m = [  5  -7  37 -19  21  22 -26  20  -2  24   0 -23]
The entry just right of 24: 0
The entry just left of 21: -19

Questions about the table below. Indices start at 1.
1) Which number is the top entry of the column that holds the smallest entry?
2) Which number is the entry directly below the largest entry?
3) Which number is the largest entry?
4) Which number is the entry in row 2 and column 3?
5) Which number is the entry at row 3, column 1?
6) Which number is the entry in row 1 and column 1?
7) Which number is the entry at row 2, column 2?
8) Which number is the entry just left of the smallest entry?
[[ 23 -14 -39  -5]
 [-19 -14  32  15]
 [-33 -18  -6  -6]
 [-33 -15  17 -12]
 [-13  -9  33 -33]
 [ 17  -8 -15 -24]
 [ 33 -13  22 -30]
 [  9 -12  -2  31]
 [-33 -18 -21  15]
 [  6 -15 -31 -18]
 [ 15 -12 -17  33]
 [ 27 -10 -39 -15]
 [ 26  -9 -21 -22]
 [ 41 -13   3 -22]
 [-19 -17 -42 -11]]
1) -39
2) -19
3) 41
4) 32
5) -33
6) 23
7) -14
8) -17

Questions about the row below.
1) Read off the largest entry.
2) Read off the entry just left of the smallest entry.
(-0.091, -0.107, 0.106, 0.083)
1) 0.106
2) -0.091

[[45 18 59 18 54 25 46 31 13 23 50 40 40 35]
 [58 68 35 57 27 19 27 90 49 51 28 82 56 66]
 [57 20 57 21 63 54 61 20 17 19 66 30 55 53]
 [23 61 17 60 25 51 28 50 78 59 24 38 25 38]
 [62 26 56 29 52 25 44 47  8 23 53 53 64 52]
 [58 44 43 44 32  7 28 65 26 36 25 66 60 53]]
Rows and columns are numbered from 1.
Read off the top-left entry.
A: 45
Read off the entry in row 2 and column 3.
A: 35
The entry in row 3 and column 1 -> 57
Read off the bottom-left entry.
A: 58
The entry at row 1, column 2 is 18
Read off the entry just right of 82.
A: 56
The top entry of the column that holds the largest entry is 31
Read off the entry just right of the smallest entry.
A: 28
The entry just right of 24 -> 38
The entry in row 1 and column 3 -> 59
The entry directly below the largest entry -> 20
The entry in row 3 and column 3: 57
The entry directly above the smallest entry is 25
Read off the entry just left of the largest entry.
A: 27
Read off the entry just left of 64.
A: 53
The entry just right of the largest entry -> 49
Read off the entry in the bottom-right corner.
A: 53
The entry at row 2, column 1 is 58
Read off the top-right entry.
A: 35
Read off the entry just right of 8.
A: 23
